[[ 0.07 -0.07 -0.30 -0.02  1.71]
 [ 0.32 -0.19  0.49  0.37 -2.05]] | -0.19

[-0.01  0.03  0.03 -0.12  0.10  0.02] | 0.02

[ 0.28 -1.23  1.00 -0.22] | 0.28

[[  52.6 -161.3  194.6  -53.6   91.7]
 [ -57.7 -169.8 -141.0 -143.0 -204.6]] | -161.3

[ 12.68 -10.50 -12.90  -4.21   1.56] | -4.21

[-161.6  161.8   91.9   70.8  165.3 -134.5] | 70.8

[[ -0.72   6.17   7.48   2.25   2.72  13.91]
 [  0.25   0.59   9.38  -2.26   2.34  18.29]
 [ 16.53   2.70  14.72 -23.35   8.71  12.92]] | -0.72

[[  89.254  122.935   23.047  108.725 -126.446  114.545]
 [  83.290  151.818   96.203  201.119  -11.866  217.843]
 [  84.925  173.195   30.666  185.090  -31.247  150.393]] | -11.866

[ 1.098  0.913 -1.809  0.735 -1.870 -0.576  1.219] | -0.576

[ 0.07  0.10 -0.03 -0.14] | 0.07
---
[[-556 -128 -156 -556]
 [-201 -471  960 -201]]
960, -128

[-30  -6 -34  28  29 -13]
29, 28

[-35  43  -2   5  41]
43, 41

[187 234 155 193 228  20  40]
234, 228

[97 51 13 73]
97, 73

[-34  18  33  19]
33, 19

[7284 1862 9354 4001]
9354, 7284

[[ 15  26 -15 -21 -36 -23  13]
 [ 10   7 -29 -10 -26 -27   4]]
26, 15

[[72 46 50 79 79 32 89]
 [90 38 21 77 47 79 50]
 [48 72 80 41 75 54 61]]
90, 89
---
[[72 72 59 28 61 62 59 66 48 74 57 58 68 86]
 [71 59 86 58 74 67 66 66 47 67 77 34 66 78]
 [46 65 46 39 73 61 70 52 73 83 48 96 61 70]
 [58 65 60 77 50 42 35 37 90 52 51 67 40 81]
 [54 43 53 95 71 57 51 62 83 51 84 45 65 77]
 [88 50 74 61 55 48 75 43 73 26 84 58 54 43]
 [72 66 33 46 29 54 71 44 42 52 78 22 52 61]
 [81 54 73 60 38 86 46 82 73 72 47 35 88 70]
 [52 43 64 77 38 50 31 35 81 32 76 50 32 57]] result: 72

[[ 351  539  656  -78 -630  750  640  480 -298 -300  214  454]
 [ 302   90  155 -194  254  -37   76  345  218 -383 -498  -30]
 [  72  -98  -57  535 -514  209  438  435  418  321 -225   51]
 [   9  -41  450  -41 -151  -55  -67   65  619  439 -331    5]
 [ 300  325  289  696  428  267  622  218   40  352 -113  822]
 [-540  245  392 -464  295  452  578   54  377   88  128  407]
 [ -11  454 -295  229  343    3  721   86  109   64  -92  192]
 [ 133 -133   17  392 -376  116  285  124  499  318 -364  121]
 [ 377  -34   76  567  410  998  166 -116  435  -91  142 -297]
 [  47  806  153  276  -67  234 -187 -313 -204  209 -110  -58]
 [ 473  503   85 -151  -97  248  183 -980  304   33   30    8]
 [-398  151  446  603  452  239  110   93 -414  368 -104 -285]] result: 351

[[576 619 568 597 474 706]
 [583 639 722 675 341 812]
 [582 516 635 613 514 775]
 [500 489 697 653 519 542]
 [768 587 578 683 783 672]
 [675 527 709 539 439 543]
 [713 532 538 656 907 765]
 [405 586 743 638 350 748]
 [907 644 773 551 170 514]
 [569 478 674 587 600 517]
 [682 550 731 488 420 899]
 [791 495 695 530 578 569]] result: 576

[[ 162 -364  383  247  354 -924   22]
 [-153 -221  187  282  387  377  -76]
 [-380 -193 -461  459  463 -475  184]
 [-290  338  387   74  180  -83 -188]
 [ 343  -77 -233 -464 -309  198 -319]
 [ 843  -51  603  -48  573  404   21]
 [  -3 -145 -226  413  230  480 -499]
 [ 292   79  -47 -266 -161 -800 -732]
 [ 174 -407  452 -279  192  335  -42]
 [-548 -360 -721 -179 -179  -82 -126]] result: 162

[[7758 4672 2942 8353 6652 3409 7573 6270 3376 3818 6862]
 [6339 2749 4988 5627 6451 3998 4825 5110 3943 4653 6468]
 [5770 4767 1979 7841 4671 5424 6476 2358 7035 2528 7404]
 [4093 2129 7352 3392 6001 3099 3886 9790 7410 4361 8632]
 [3225 7547 5803 5291 3696 5083 4767 5312 7609 7350 5272]] result: 7758
---
  17.3   132.3    47.6  -113.0    29.6  -166.8
-123.9   -96.1   -40.1  -130.4  -196.0   -76.3
-> 47.6

-0.8  -0.4  -0.3  -0.1  -0.9  -0.4   0.4
 1.5  -1.4  -1.2   1.4   0.3  -0.4  -0.1
-> -0.3

  0.1    9.8  -10.0    3.4   15.2  -20.9    7.6
 11.3   15.1   18.0    5.8    3.8   17.7   -4.1
-> -10.0

-1.388   1.929   1.798  -0.875
 1.589   0.908   1.898   1.491
-> 1.798

 -7.959   12.409  -10.369  -14.005    7.541   -0.429   -9.961
  1.690  -17.397    0.347    1.550   -4.328   -8.717    6.234
-> -10.369

  45.8   175.6   184.5   -67.2   162.3    71.3
 -96.9   181.2  -186.3   147.7     5.3  -125.1
-> 184.5
---
[[+1.88 -3.80 -0.05 -1.27 +1.64 +1.24 -0.29 -3.71 +1.75 -1.00 +3.22]
 [-1.61 -4.22 +0.45 +1.98 -2.18 +1.28 +0.15 +0.75 +0.04 +1.24 +3.93]
 [-1.33 +2.21 -0.40 +0.45 +0.83 -0.08 +4.38 -3.04 +3.12 -1.37 +3.13]
 [-0.19 -1.52 +1.62 +1.00 -3.45 +1.68 -3.53 +4.61 -1.20 +3.56 +2.55]
 [+0.74 -1.08 -0.20 +1.97 +0.21 +3.43 -1.03 +0.37 -5.02 +0.53 +1.13]
 [+2.25 +2.69 -2.25 -1.17 -3.09 -3.36 +0.39 -4.00 +2.28 +0.58 -0.87]] ==> +1.88

[[-2.43 -0.68 -1.91 -2.09 -1.60 +1.48 -2.06 -3.05 +1.09 -2.52 -1.46]
 [-0.76 -0.25 +0.65 -0.18 +0.88 -0.73 +0.61 -2.64 -2.93 -1.74 +0.66]
 [-2.21 -0.43 -3.31 +0.41 -1.89 -2.00 -3.34 +1.13 -0.36 +0.44 -2.36]
 [+1.83 -0.62 +2.38 +0.58 +0.98 -0.95 +2.44 -3.18 -1.53 -1.12 +0.95]
 [-1.31 -0.62 -4.65 +0.28 -1.98 -0.33 -3.42 +3.04 -0.78 -1.78 -1.25]
 [-0.85 -0.69 -0.69 +1.07 -1.67 -0.30 -0.41 -2.73 +0.21 -2.91 -0.74]] ==> -2.43

[[+3.75 -0.16 -2.36 -0.78 +0.41 +1.71 +0.80 -1.81]
 [-0.83 +2.62 -2.97 -0.73 +1.95 -1.45 -1.02 +1.64]
 [+1.51 -2.14 +1.90 -3.83 +2.08 +1.07 -2.61 +1.27]
 [+3.65 -0.04 -2.58 -1.04 +0.71 +1.55 +1.23 -1.28]
 [-1.41 +0.72 +4.15 +3.07 +0.00 -3.69 -1.20 -0.86]
 [+4.29 +0.70 -2.16 -0.84 -0.21 +0.37 +1.45 +0.13]
 [-2.76 +0.45 +2.49 +2.67 +3.09 +1.52 +2.38 -3.89]] ==> +3.75

[[-4.25 -0.38 -2.61 +0.19 -3.42 +1.23 +0.84 -2.14 -1.86 -0.18 -0.60 -1.24
  -3.63 +1.51]
 [+1.14 +1.82 +0.25 -2.56 +1.08 -1.92 -2.11 -0.72 +0.11 -0.85 -2.73 -2.30
  +1.10 -0.63]
 [+1.82 -0.26 +1.11 +0.09 +1.60 -3.69 -2.07 -1.46 +0.95 -0.32 -0.08 -0.18
  +1.88 -2.57]
 [+1.61 +0.26 +0.63 -2.06 +1.48 -1.41 -0.43 +0.83 -0.15 -1.02 -1.89 +3.23
  +2.64 -1.04]
 [+1.97 -0.18 +0.98 -0.31 +1.30 -4.46 -2.04 -1.08 +0.51 -0.51 -0.15 -1.39
  +1.33 -1.95]
 [-0.83 +2.73 -0.65 -2.05 -0.53 -0.29 -2.35 -1.38 -0.23 -1.32 -3.21 -1.72
  -1.30 -0.52]
 [+1.31 +0.43 +1.33 -2.75 +1.28 -0.37 -2.28 +1.13 +0.29 -0.72 -1.43 +0.23
  +2.15 -1.73]
 [-2.26 +1.40 -1.80 -2.98 -1.65 +2.01 +0.44 +0.32 -1.83 -1.01 -3.22 +0.26
  -1.25 +1.82]
 [-0.08 +0.86 -1.47 -1.99 -0.22 -1.90 +1.11 -0.32 -1.55 -0.95 -2.77 +0.45
  +0.24 +1.67]
 [-2.04 +1.35 -1.68 -3.16 -1.66 +1.89 +0.51 +0.92 -2.00 -1.23 -3.22 +0.93
  -1.23 +1.82]
 [-1.92 +2.73 -1.09 -3.12 -1.62 +1.36 -2.18 -0.10 -1.06 -1.34 -3.37 -2.56
  -2.36 +0.52]] ==> -4.25

[[-1.93 +0.96 -2.11 +2.32 +0.14 -2.12 +1.67 +0.52 -0.52]
 [+2.92 +0.55 +2.40 -3.13 -2.52 +0.17 +0.07 -0.35 -3.32]
 [-3.14 +1.98 -0.45 +2.75 +4.23 -0.74 +0.38 -1.16 +1.93]
 [-3.26 -0.71 -2.36 +2.48 +0.62 -2.75 +2.27 -1.00 -1.70]
 [-2.22 -2.09 -1.98 +0.34 +0.88 -0.14 -1.53 -1.04 +1.39]
 [+2.13 -4.64 +1.37 -4.00 -1.16 +3.76 -4.96 -0.36 +2.05]] ==> -1.93

[[+1.50 -3.67 -0.03 -0.45 -1.20 -0.28 -0.23 +0.22]
 [-0.92 -0.52 -0.22 +0.10 -0.71 +0.06 -1.20 -0.04]
 [-0.52 -1.35 -0.15 +0.97 -1.07 +0.09 +0.67 -1.04]
 [+2.01 -0.33 -1.12 +0.23 +0.72 +0.35 +1.07 -0.44]
 [+0.58 +0.04 +0.90 +1.71 +0.06 +1.27 +0.21 -0.16]
 [-0.05 +0.43 +3.16 -0.58 -2.51 +4.10 -0.16 +0.12]
 [+0.17 -0.06 -1.02 +0.22 -0.82 +0.52 -0.60 +0.28]
 [+0.88 +0.08 +0.63 +0.19 -1.44 +2.49 -0.40 +0.12]
 [+1.32 -0.25 +1.59 -0.80 -1.80 +0.77 +0.19 +0.89]
 [-0.30 +0.48 -0.56 +0.20 -0.75 +0.48 -0.71 +0.43]] ==> +1.50
